Here is a tiny trained network, its code and every weight. The questions are about switching its units off for an input and a target symbol, where a switched-off unit gives its printed mean instead of its output.

import numpy as np


def w(rows, s, z=0):
    codes = np.array(rows[::2]) - 128.0
    scale = np.full(codes.shape[1], s)
    scale[-1] = z or s
    return codes * scale


def norm(h):
    return h / np.sqrt((h * h).mean(-1, keepdims=True) + 1e-5)


def f(y):
    return y / 2 * (1 + np.tanh(0.7978845608 * (y + 0.044715 * y**3)))


def softmax(a):
    e = np.exp(a - a.max(-1, keepdims=True))
    return e / e.sum(-1, keepdims=True)


def log_softmax(a):
    a = a - a.max(-1, keepdims=True)
    return a - np.log(np.exp(a).sum(-1, keepdims=True))


def net(x, mask):
    ids = ['ΘΨΩαγδεπσ'.index(c) for c in x.split()]
    T = len(ids)
    res = E[ids] + P[:T]
    u = 0
    for l in range(2):
        r = norm(res)
        for j in range(2):
            rows = slice(4 * j, 4 * j + 4)
            q, k, v = (r @ M[l][rows].T for M in (Q, K, V))
            z = softmax(np.where(np.tri(T) > 0, q @ k.T / 4**0.5, -1e9)) @ v
            o = O[l][rows]
            res = res + np.where(mask[u + j], z, o[:, -1]) @ o[:, :-1]
        u += 2
        y = f(norm(res) @ A[l][:, :-1].T + A[l][:, -1])
        res = res + np.where(mask[u : u + 16], y, B[l][:, -1]) @ B[l][:, :-1]
        u += 16
    return log_softmax(norm(res)[-1] @ U[:, :-1].T + U[:, -1])


Q, K, V, O, A, B = {}, {}, {}, {}, {}, {}
E = w([
[76,106,135,171],'Θ',
[74,107,138,172],'Ψ',
[75,108,134,172],'Ω',
[75,108,136,171],'α',
[104,121,123,194],'γ',
[254,34,95,99],'δ',
[99,203,175,103],'ε',
[153,232,130,133],'π',
[88,127,195,41],'σ',
],0.0025)
P = w([
[2,137,36,124],'0',
[8,179,86,127],'1',
[36,191,104,124],'2',
[62,161,128,137],'3',
[85,144,149,153],'4',
[110,140,164,166],'5',
[132,136,179,170],'6',
[155,126,199,180],'7',
[176,127,218,189],'8',
[187,120,232,186],'9',
[207,119,252,190],'10',
],0.0017)
Q[0] = w([
[94,165,212,200],'0.h0',
[147,145,40,34],'0.h0',
[145,143,47,40],'0.h0',
[147,141,55,39],'0.h0',
[109,179,198,161],'0.h1',
[97,179,180,163],'0.h1',
[117,166,201,158],'0.h1',
[118,67,1,95],'0.h1',
],0.0076)
K[0] = w([
[197,111,235,103],'0.h0',
[53,115,34,123],'0.h0',
[57,116,33,121],'0.h0',
[72,119,50,123],'0.h0',
[223,147,93,71],'0.h1',
[227,164,104,74],'0.h1',
[217,136,81,84],'0.h1',
[3,143,206,198],'0.h1',
],0.0065)
V[0] = w([
[95,35,46,169],'0.h0',
[98,1,162,103],'0.h0',
[137,152,209,75],'0.h0',
[131,92,197,78],'0.h0',
[126,126,128,131],'0.h1',
[171,161,100,138],'0.h1',
[91,185,123,75],'0.h1',
[171,42,95,89],'0.h1',
],0.003)
O[0] = w([
[210,123,237,120,104],'0.h0',
[202,68,131,4,50],'0.h0',
[86,98,22,94,113],'0.h0',
[121,95,44,34,68],'0.h0',
[128,128,125,130,131],'0.h1',
[77,133,138,80,124],'0.h1',
[194,54,137,90,182],'0.h1',
[63,172,188,202,5],'0.h1',
],0.0027,0.0014)
A[0] = w([
[68,127,125,109,160],'0.n0',
[128,128,128,128,128],'0.n1',
[139,143,94,153,63],'0.n2',
[128,128,128,128,128],'0.n3',
[128,128,128,128,128],'0.n4',
[103,81,162,123,136],'0.n5',
[174,175,212,3,135],'0.n6',
[88,122,118,114,153],'0.n7',
[72,213,151,37,6],'0.n8',
[113,113,88,106,69],'0.n9',
[136,154,92,181,102],'0.n10',
[96,207,169,125,214],'0.n11',
[105,38,203,109,134],'0.n12',
[133,128,100,120,69],'0.n13',
[131,127,128,132,109],'0.n14',
[128,128,128,128,128],'0.n15',
],0.0037,0.0016)
B[0] = w([
[138,128,74,184,162],'0.n0',
[128,128,128,128,128],'0.n1',
[150,109,147,88,110],'0.n2',
[128,128,128,128,128],'0.n3',
[128,128,128,128,128],'0.n4',
[119,181,126,132,152],'0.n5',
[54,81,60,146,106],'0.n6',
[139,127,88,166,145],'0.n7',
[153,71,194,194,104],'0.n8',
[160,116,147,146,83],'0.n9',
[123,104,122,49,164],'0.n10',
[127,82,34,171,251],'0.n11',
[107,251,136,104,166],'0.n12',
[162,116,157,128,88],'0.n13',
[129,128,135,125,121],'0.n14',
[128,128,128,128,128],'0.n15',
],0.0026,0.0017)
Q[1] = w([
[144,228,238,152],'1.h0',
[177,93,253,100],'1.h0',
[98,204,201,193],'1.h0',
[130,72,113,112],'1.h0',
[73,140,101,193],'1.h1',
[69,150,102,205],'1.h1',
[159,111,142,79],'1.h1',
[135,72,130,31],'1.h1',
],0.0068)
K[1] = w([
[192,136,157,198],'1.h0',
[183,255,203,151],'1.h0',
[146,98,154,211],'1.h0',
[93,157,131,90],'1.h0',
[200,135,95,118],'1.h1',
[188,136,103,123],'1.h1',
[66,121,147,130],'1.h1',
[74,123,127,116],'1.h1',
],0.0083)
V[1] = w([
[91,92,151,122],'1.h0',
[24,144,206,82],'1.h0',
[100,186,143,94],'1.h0',
[8,106,210,86],'1.h0',
[61,224,77,132],'1.h1',
[223,78,166,78],'1.h1',
[222,216,82,79],'1.h1',
[200,251,70,83],'1.h1',
],0.0022)
O[1] = w([
[109,134,128,105,131],'1.h0',
[170,184,108,31,155],'1.h0',
[163,142,112,117,134],'1.h0',
[140,180,110,5,154],'1.h0',
[220,117,132,100,215],'1.h1',
[69,155,114,161,5],'1.h1',
[155,205,71,166,95],'1.h1',
[215,213,58,162,128],'1.h1',
],0.0032,0.0017)
A[1] = w([
[128,128,128,128,128],'1.n0',
[73,235,93,96,92],'1.n1',
[128,128,128,128,128],'1.n2',
[119,129,99,41,46],'1.n3',
[128,128,128,128,128],'1.n4',
[115,128,116,148,123],'1.n5',
[132,139,107,127,94],'1.n6',
[162,119,206,130,99],'1.n7',
[159,188,90,153,56],'1.n8',
[134,106,114,117,129],'1.n9',
[149,141,157,49,92],'1.n10',
[129,36,77,88,81],'1.n11',
[128,129,128,128,131],'1.n12',
[91,118,123,223,66],'1.n13',
[68,98,3,149,4],'1.n14',
[66,87,174,72,67],'1.n15',
],0.0051,0.0034)
B[1] = w([
[128,128,128,128,128],'1.n0',
[37,159,163,115,157],'1.n1',
[128,128,128,128,128],'1.n2',
[177,119,78,35,19],'1.n3',
[128,128,128,128,128],'1.n4',
[138,146,106,116,146],'1.n5',
[161,96,134,118,65],'1.n6',
[88,77,252,158,205],'1.n7',
[191,63,108,162,111],'1.n8',
[95,129,127,116,121],'1.n9',
[174,202,141,135,111],'1.n10',
[20,93,98,131,108],'1.n11',
[126,132,126,130,135],'1.n12',
[180,184,81,41,254],'1.n13',
[203,130,237,161,99],'1.n14',
[216,99,92,187,54],'1.n15',
],0.003,0.00079)
U = w([
[131,154,131,93,55],'Θ',
[137,142,130,105,4],'Ψ',
[139,151,130,97,29],'Ω',
[158,202,165,71,145],'α',
[107,117,243,198,194],'γ',
[92,164,127,123,102],'δ',
[42,18,60,154,129],'ε',
[214,147,38,205,176],'π',
[104,117,46,1,178],'σ',
],0.0091,0.0042)

Each question gives the input, a string of symbols that net reads in full, and the target symbol t.
The units are the heads (4 rows each of Q, K, V and O) and the neurons (one row each of A and B). Each row of codes is followed by its name. A weight is (code - 128) times the scale printed after its matrix; where a second scale follows, it is the last column's (O, A, B and U).
mask holds one flag per unit, layer by layer, with each layer's heads first. A switched-off unit (its flag False) gives its mean, the last column of its rows in O or B, instead of its output. The means were averaged over made-up inputs and are rounded, as every weight is.
A unit's drop is (log p(t) with every unit on - log p(t) with that unit switched off) / (log p(t) with every unit on - log p(t) with every unit switched off).
The circuit of an input: a set's keep is (log p(t) with only the set's units on - log p(t) with every unit switched off) / (log p(t) with every unit on - log p(t) with every unit switched off). Starting from the 12 units with the biggest drops (on a tie, the unit counted first), units are removed one at a time, each time the one whose removal leaves the highest keep (on an exact tie, the one counted first), for as long as the keep stays at least 0.8.
circuit, biggest first: the units of the circuit, biggest drop first
top k neurons: the k neurons with the biggest drops, biggest first
k most important neurons of layer l: the k neurons of layer l with the biggest drops, biggest first
which heads matter: for each layer, one digit per head in row order, 1 if its drop is at least 0.15 and else 0, layers parted by /
input σ α γ α Θ γ α α α σ ε, target σ: circuit, biggest first -> 0.h0
input ε ε δ, target ε: circuit, biggest first -> 1.n11, 1.n13
input ε γ Θ γ π π γ π γ δ, target γ: 2 most important neurons of layer 0 -> 0.n11, 0.n12
input ε γ σ Θ, target σ: which heads matter -> 10 / 10
input γ π Θ ε, target π: 3 most important neurons of layer 0 -> 0.n0, 0.n10, 0.n7
input α γ σ α, target σ: which heads matter -> 10 / 10
input α π π γ Θ ε π α ε Ψ, target ε: top 2 neurons -> 1.n11, 0.n8
input α α π σ π, target σ: circuit, biggest first -> 0.n6, 0.h1
input α γ π Ψ, target π: which heads matter -> 01 / 01
input Ω γ α γ α γ Ω Ψ γ σ, target σ: circuit, biggest first -> 0.h0, 0.n6
input α ε Θ α Θ α, target α: which heads matter -> 10 / 10
input Θ ε ε Ω Θ γ Θ σ γ Ψ, target σ: which heads matter -> 10 / 00
input π γ σ γ ε Θ Ω, target ε: which heads matter -> 10 / 00
input π γ π α, target π: circuit, biggest first -> 1.h1
input α σ γ Ψ, target σ: which heads matter -> 10 / 01
input π γ γ ε ε, target ε: top 3 neurons -> 0.n12, 1.n11, 0.n8
input Ω α Θ, target α: circuit, biggest first -> 0.h0, 1.h0
input Θ α γ π π σ σ π γ, target σ: top 2 neurons -> 0.n11, 0.n8
input Ψ α α π Ω, target π: which heads matter -> 01 / 01
input γ γ γ γ γ α σ ε γ Ω, target ε: top 2 neurons -> 1.n11, 1.n13
input γ γ α γ α ε α Θ π Ω, target π: which heads matter -> 10 / 00
input γ γ γ γ Ψ α α σ γ, target σ: top neuron -> 0.n6
input α γ α α, target γ: top 2 neurons -> 1.n7, 1.n13
input Ω α α, target α: which heads matter -> 10 / 11
input ε π γ π σ γ γ γ δ, target γ: top 2 neurons -> 0.n11, 1.n7
input Θ γ Ψ, target γ: which heads matter -> 10 / 01
